Below is a small trained network, with its code and all its weights. Each question gives an input and a target symbol and asks what happens when units are switched off, that is, made to give their printed mean instead of their output.

import numpy as np


def w(rows, s, z=0):
    codes = np.array(rows[::2]) - 128.0
    scale = np.full(codes.shape[1], s)
    scale[-1] = z or s
    return codes * scale


def f(y):
    return np.maximum(y, 0)


def softmax(a):
    e = np.exp(a - a.max(-1, keepdims=True))
    return e / e.sum(-1, keepdims=True)


def log_softmax(a):
    a = a - a.max(-1, keepdims=True)
    return a - np.log(np.exp(a).sum(-1, keepdims=True))


def net(x, mask):
    ids = ['Πβζηψω'.index(c) for c in x.split()]
    T = len(ids)
    res = E[ids] + P[:T]
    u = 0
    for l in range(2):
        r = res
        for j in range(2):
            rows = slice(3 * j, 3 * j + 3)
            q, k, v = (r @ M[l][rows].T for M in (Q, K, V))
            z = softmax(np.where(np.tri(T) > 0, q @ k.T / 3**0.5, -1e9)) @ v
            o = O[l][rows]
            res = res + np.where(mask[u + j], z, o[:, -1]) @ o[:, :-1]
        u += 2
        y = f(res @ A[l][:, :-1].T + A[l][:, -1])
        res = res + np.where(mask[u : u + 12], y, B[l][:, -1]) @ B[l][:, :-1]
        u += 12
    return log_softmax(res[-1] @ U[:, :-1].T + U[:, -1])


Q, K, V, O, A, B = {}, {}, {}, {}, {}, {}
E = w([
[203,181,115],'Π',
[43,122,132],'β',
[103,73,5],'ζ',
[91,175,82],'η',
[72,159,94],'ψ',
[87,59,124],'ω',
],0.019)
P = w([
[2,174,155],'0',
[223,89,249],'1',
[240,72,223],'2',
[226,83,204],'3',
[222,97,187],'4',
[223,91,174],'5',
[218,93,164],'6',
[218,88,158],'7',
[212,75,136],'8',
[213,63,98],'9',
[219,87,152],'10',
[206,84,140],'11',
],0.0065)
Q[0] = w([
[38,101,173],'0.h0',
[173,221,91],'0.h0',
[63,54,69],'0.h0',
[111,124,158],'0.h1',
[128,23,172],'0.h1',
[139,3,170],'0.h1',
],0.013)
K[0] = w([
[145,207,157],'0.h0',
[62,131,128],'0.h0',
[164,158,89],'0.h0',
[135,81,166],'0.h1',
[84,77,117],'0.h1',
[5,94,134],'0.h1',
],0.018)
V[0] = w([
[96,119,109],'0.h0',
[154,49,201],'0.h0',
[2,42,121],'0.h0',
[178,87,222],'0.h1',
[229,131,140],'0.h1',
[166,105,89],'0.h1',
],0.0072)
O[0] = w([
[62,114,146,104],'0.h0',
[120,30,1,216],'0.h0',
[30,113,166,74],'0.h0',
[98,47,93,123],'0.h1',
[152,102,61,7],'0.h1',
[179,132,107,95],'0.h1',
],0.0095,0.0016)
A[0] = w([
[244,128,146,153],'0.n0',
[106,67,111,150],'0.n1',
[93,168,74,242],'0.n2',
[90,197,149,57],'0.n3',
[136,83,76,92],'0.n4',
[100,112,68,254],'0.n5',
[68,96,142,140],'0.n6',
[201,104,130,230],'0.n7',
[125,131,29,206],'0.n8',
[157,48,131,160],'0.n9',
[119,209,159,45],'0.n10',
[76,173,130,160],'0.n11',
],0.011,0.0047)
B[0] = w([
[93,62,81,252],'0.n0',
[149,178,188,201],'0.n1',
[160,142,215,187],'0.n2',
[121,150,128,152],'0.n3',
[138,153,106,188],'0.n4',
[187,116,178,224],'0.n5',
[120,118,26,197],'0.n6',
[123,75,143,255],'0.n7',
[176,144,122,223],'0.n8',
[58,76,190,233],'0.n9',
[2,150,141,144],'0.n10',
[140,72,228,168],'0.n11',
],0.0072,0.0083)
Q[1] = w([
[26,130,178],'1.h0',
[107,47,70],'1.h0',
[81,169,148],'1.h0',
[109,166,106],'1.h1',
[252,46,48],'1.h1',
[131,139,13],'1.h1',
],0.013)
K[1] = w([
[42,167,245],'1.h0',
[165,147,133],'1.h0',
[103,141,161],'1.h0',
[189,102,63],'1.h1',
[83,148,90],'1.h1',
[210,201,10],'1.h1',
],0.013)
V[1] = w([
[190,41,147],'1.h0',
[178,210,148],'1.h0',
[154,114,113],'1.h0',
[78,9,112],'1.h1',
[71,204,119],'1.h1',
[63,61,76],'1.h1',
],0.014)
O[1] = w([
[93,50,138,196],'1.h0',
[157,185,90,45],'1.h0',
[78,119,86,120],'1.h0',
[198,11,124,244],'1.h1',
[65,252,209,254],'1.h1',
[254,158,117,210],'1.h1',
],0.0085,0.02)
A[1] = w([
[161,81,2,68],'1.n0',
[172,159,182,248],'1.n1',
[43,120,255,106],'1.n2',
[141,178,191,140],'1.n3',
[154,195,104,254],'1.n4',
[66,169,85,48],'1.n5',
[92,178,141,209],'1.n6',
[24,174,85,86],'1.n7',
[149,87,198,155],'1.n8',
[220,60,111,60],'1.n9',
[250,131,144,128],'1.n10',
[35,84,122,168],'1.n11',
],0.0092,0.0056)
B[1] = w([
[107,165,173,174],'1.n0',
[90,87,68,186],'1.n1',
[169,144,126,229],'1.n2',
[100,136,174,184],'1.n3',
[98,153,47,150],'1.n4',
[255,24,133,150],'1.n5',
[117,85,54,175],'1.n6',
[223,89,87,168],'1.n7',
[160,22,122,222],'1.n8',
[100,208,124,253],'1.n9',
[108,151,167,219],'1.n10',
[172,164,118,160],'1.n11',
],0.0071,0.034)
U = w([
[104,55,2,197],'Π',
[105,139,215,7],'β',
[78,119,127,205],'ζ',
[212,109,54,2],'η',
[150,135,109,164],'ψ',
[197,74,126,140],'ω',
],0.0069,0.0046)

Each question gives the input, a string of symbols that net reads in full, and the target symbol t.
The units are the heads (3 rows each of Q, K, V and O) and the neurons (one row each of A and B). Each row of codes is followed by its name. A weight is (code - 128) times the scale printed after its matrix; where a second scale follows, it is the last column's (O, A, B and U).
mask holds one flag per unit, layer by layer, with each layer's heads first. A switched-off unit (its flag False) gives its mean, the last column of its rows in O or B, instead of its output. The means were averaged over made-up inputs and are rounded, as every weight is.
A unit's drop is (log p(t) with every unit on - log p(t) with that unit switched off) / (log p(t) with every unit on - log p(t) with every unit switched off).
The circuit of an input: a set's keep is (log p(t) with only the set's units on - log p(t) with every unit switched off) / (log p(t) with every unit on - log p(t) with every unit switched off). Starting from the 12 units with the biggest drops (on a tie, the unit counted first), units are removed one at a time, each time the one whose removal leaves the highest keep (on an exact tie, the one counted first), for as long as the keep stays at least 0.8.
circuit, biggest first: the units of the circuit, biggest drop first
k most important neurons of layer l: the k neurons of layer l with the biggest drops, biggest first
which heads matter: for each layer, one digit per head in row order, 1 if its drop is at least 0.15 and else 0, layers parted by /
input β Π ψ ω Π, target β: circuit, biggest first : [0.h0]
input β ω ψ ω ω η ψ, target β: circuit, biggest first : [0.h0, 0.h1, 1.h1, 0.n2]
input η ω ω ω, target η: which heads matter : 11 / 11
input Π Π ζ, target Π: which heads matter : 01 / 11
input Π ω ω ω Π ω β ω, target Π: circuit, biggest first : [0.h0, 1.h1]
input Π Π ω β β ζ ψ β, target Π: circuit, biggest first : [0.h0, 1.h1, 1.h0]
input η ω ω β ω ω β Π ω ζ Π, target η: which heads matter : 11 / 01
input ψ ω ω ω β ζ ζ, target ψ: 4 most important neurons of layer 1 : [1.n7, 1.n6, 1.n2, 1.n8]
input β ω ζ β ω Π η ω Π ω ψ, target β: which heads matter : 10 / 01
input ψ ζ ω ω β, target ψ: 2 most important neurons of layer 1 : [1.n3, 1.n7]
input η Π β, target η: which heads matter : 01 / 01
input ψ Π Π, target ψ: which heads matter : 10 / 01
input β Π ω ω β Π ω ω ω ζ, target β: circuit, biggest first : [0.h1, 1.h1, 0.h0, 0.n0]
input Π ψ ω β η β β ζ Π ω η, target Π: which heads matter : 01 / 11
input ψ ω ψ, target ψ: which heads matter : 11 / 11
input ζ ω ψ, target ζ: 2 most important neurons of layer 0 : [0.n11, 0.n2]
input β ζ η, target β: circuit, biggest first : [0.h0, 0.h1, 1.h1]
input ζ β ψ β, target ζ: circuit, biggest first : [0.h1, 1.h1, 0.n0]
input η Π ζ Π ω ω η, target η: 3 most important neurons of layer 0 : [0.n5, 0.n2, 0.n3]
input η ω ω ω ζ, target η: which heads matter : 11 / 01
input Π η β Π ω β, target Π: circuit, biggest first : [1.h1]
input ζ η η, target ζ: most important neuron of layer 0 : [0.n11]
input η ω ω ω ω ω β, target η: 3 most important neurons of layer 1 : [1.n7, 1.n5, 1.n6]
input η ω ψ, target η: 2 most important neurons of layer 1 : [1.n7, 1.n5]
input ζ ω ω ω ψ η ψ ω, target ζ: 3 most important neurons of layer 1 : [1.n1, 1.n4, 1.n6]
input ζ β β, target ζ: 2 most important neurons of layer 0 : [0.n2, 0.n0]
input ψ ω ω ζ ω, target ψ: 2 most important neurons of layer 0 : [0.n10, 0.n11]
input Π η β η ω Π β ω ψ Π Π ψ, target Π: 2 most important neurons of layer 1 : [1.n10, 1.n9]
input β ω ω β ω ω η, target β: 3 most important neurons of layer 0 : [0.n11, 0.n2, 0.n10]
